Here is a tiny trained network, its code and every weight. The questions are about switching its units off for an input and a class, where a switched-off unit gives its printed mean instead of its output.

import numpy as np


def w(rows, s, z=0):
    codes = np.array(rows[::2]) - 128.0
    scale = np.full(codes.shape[1], s)
    scale[-1] = z or s
    return codes * scale


def norm(h):
    return h / np.sqrt((h * h).mean(-1, keepdims=True) + 1e-5)


def f(y):
    return y / 2 * (1 + np.tanh(0.7978845608 * (y + 0.044715 * y**3)))


def log_softmax(a):
    a = a - a.max(-1, keepdims=True)
    return a - np.log(np.exp(a).sum(-1, keepdims=True))


def net(x, mask):
    res = np.array(x, float).reshape(1, 6) / 4 @ E
    u = 0
    for l in range(3):
        y = f(norm(res) @ A[l][:, :-1].T + A[l][:, -1])
        res = res + np.where(mask[u : u + 9], y, B[l][:, -1]) @ B[l][:, :-1]
        u += 9
    return log_softmax(norm(res)[-1] @ U[:, :-1].T + U[:, -1])


A, B = {}, {}
E = w([
[3,96,146,224,130,138],'x0',
[70,78,211,83,41,151],'x1',
[145,124,140,75,24,123],'x2',
[119,167,71,75,117,227],'x3',
[230,119,201,176,218,91],'x4',
[47,58,100,46,186,20],'x5',
],0.0025)
A[0] = w([
[215,171,117,142,177,142,71],'L0N0',
[143,139,126,125,139,129,114],'L0N1',
[77,147,67,131,108,194,75],'L0N2',
[254,179,110,142,208,140,4],'L0N3',
[115,98,189,155,141,105,70],'L0N4',
[71,94,145,121,61,113,144],'L0N5',
[193,159,140,101,48,159,102],'L0N6',
[178,161,117,134,154,139,93],'L0N7',
[92,100,128,180,200,92,65],'L0N8',
],0.0059,0.0039)
B[0] = w([
[180,54,99,166,168,163,181],'L0N0',
[103,92,129,129,113,119,116],'L0N1',
[95,138,122,113,157,206,176],'L0N2',
[189,9,93,216,253,162,213],'L0N3',
[112,139,206,144,144,138,133],'L0N4',
[206,179,118,143,185,164,250],'L0N5',
[202,129,140,109,60,162,193],'L0N6',
[132,60,124,142,124,135,135],'L0N7',
[184,165,142,124,26,130,180],'L0N8',
],0.0047,0.0021)
A[1] = w([
[103,80,57,33,151,31,57],'L1N0',
[212,54,177,159,134,45,73],'L1N1',
[138,139,126,131,139,137,81],'L1N2',
[69,92,132,193,212,76,12],'L1N3',
[254,82,77,171,232,148,43],'L1N4',
[113,108,117,104,115,105,129],'L1N5',
[189,88,106,154,180,133,81],'L1N6',
[121,118,115,93,140,95,76],'L1N7',
[132,55,226,101,118,101,3],'L1N8',
],0.0048,0.0018)
B[1] = w([
[195,222,54,93,191,48,176],'L1N0',
[22,134,101,136,162,241,204],'L1N1',
[106,110,125,118,112,120,117],'L1N2',
[215,145,155,142,3,138,166],'L1N3',
[200,45,58,181,185,199,255],'L1N4',
[166,182,119,142,145,128,127],'L1N5',
[127,85,85,157,131,171,168],'L1N6',
[140,177,127,127,132,117,117],'L1N7',
[143,103,169,93,189,196,135],'L1N8',
],0.0043,0.0026)
A[2] = w([
[121,145,159,138,155,145,97],'L2N0',
[33,141,74,93,125,195,24],'L2N1',
[82,137,37,124,104,181,49],'L2N2',
[224,120,126,84,26,164,49],'L2N3',
[126,133,118,107,143,139,94],'L2N4',
[180,123,105,121,46,142,71],'L2N5',
[62,146,68,120,121,178,50],'L2N6',
[90,142,148,254,100,77,4],'L2N7',
[135,98,159,200,69,210,88],'L2N8',
],0.0061,0.0034)
B[2] = w([
[92,80,153,134,126,117,126],'L2N0',
[69,236,79,206,174,213,166],'L2N1',
[84,144,223,128,169,202,161],'L2N2',
[213,118,147,99,2,167,164],'L2N3',
[116,167,148,150,117,101,116],'L2N4',
[153,132,167,91,83,160,130],'L2N5',
[76,176,143,136,181,201,150],'L2N6',
[116,110,88,237,34,85,150],'L2N7',
[126,135,46,71,149,48,252],'L2N8',
],0.0046,0.0024)
U = w([
[76,80,232,104,167,103,45],'0',
[80,120,130,237,64,56,75],'1',
[196,140,138,58,10,184,110],'2',
[25,214,94,135,156,223,135],'3',
[133,184,74,35,187,26,153],'4',
[193,43,75,184,221,181,253],'5',
],0.012,0.0021)

Each question gives the input, the list of numbers given to net, and the class t.
The units are the neurons (one row each of A and B). Each row of codes is followed by its name. A weight is (code - 128) times the scale printed after its matrix; where a second scale follows, it is the last column's (A, B and U).
mask holds one flag per neuron, layer by layer. A switched-off neuron (its flag False) gives its mean, the last column of its row in B, instead of its output. The means were averaged over made-up inputs and are rounded, as every weight is.
A unit's drop is (log p(t) with every unit on - log p(t) with that unit switched off) / (log p(t) with every unit on - log p(t) with every unit switched off).
The circuit of an input: a set's keep is (log p(t) with only the set's units on - log p(t) with every unit switched off) / (log p(t) with every unit on - log p(t) with every unit switched off). Starting from the 12 units with the biggest drops (on a tie, the unit counted first), units are removed one at a time, each time the one whose removal leaves the highest keep (on an exact tie, the one counted first), for as long as the keep stays at least 0.8.
units of the circuit, in order: the units of the circuit, biggest drop first
top k neurons: the k neurons with the biggest drops, biggest first
top k neurons in layer l: the k neurons of layer l with the biggest drops, biggest first
drop when u is switched off: that unit's drop, to one decimal
input [8,0,0,-3,8,8], class 1: units of the circuit, in order	L2N7, L1N3, L0N8
input [-7,2,5,4,6,-5], class 5: units of the circuit, in order	L0N3
input [2,3,5,-7,-2,-1], class 0: top 3 neurons	L1N8, L1N4, L0N8
input [5,-8,4,-2,4,8], class 4: units of the circuit, in order	L1N0, L0N3
input [2,1,4,-4,4,6], class 0: top 3 neurons	L0N4, L2N8, L1N8
input [2,0,-8,-2,-4,-5], class 3: top 4 neurons	L0N2, L0N3, L2N6, L2N1
input [8,-6,-8,4,0,0], class 1: top 3 neurons in layer 0	L0N5, L0N3, L0N8
input [-1,-8,6,-1,-8,0], class 3: top 2 neurons	L0N2, L1N3
input [-7,5,4,-5,-6,5], class 4: top 2 neurons in layer 1	L1N0, L1N3
input [6,0,-3,-4,3,-8], class 1: top 2 neurons in layer 0	L0N3, L0N5
input [-4,3,1,-8,-4,2], class 4: top 2 neurons	L0N3, L1N0
input [4,-5,-1,-3,-8,5], class 4: top 4 neurons	L1N0, L1N1, L1N4, L1N6
input [-7,8,-1,7,-4,8], class 4: top 3 neurons in layer 1	L1N0, L1N1, L1N3
input [3,-4,2,-7,-5,-8], class 1: top 3 neurons	L2N7, L1N3, L0N8
input [-5,8,-3,0,0,6], class 4: units of the circuit, in order	L1N0
input [-1,6,-5,8,4,5], class 4: top 2 neurons	L1N1, L1N0
input [3,0,-8,-4,7,8], class 1: top 3 neurons in layer 0	L0N3, L0N8, L0N5
input [2,-8,3,-7,-7,-5], class 1: top 2 neurons	L1N1, L2N7
input [3,-3,8,-7,4,7], class 4: drop when L1N0 is switched off	0.9
input [4,8,3,-4,8,-4], class 0: drop when L1N8 is switched off	0.3
input [-3,5,-2,-6,0,-1], class 0: drop when L2N5 is switched off	0.0
input [3,6,5,0,-2,6], class 4: top neuron in layer 0	L0N5
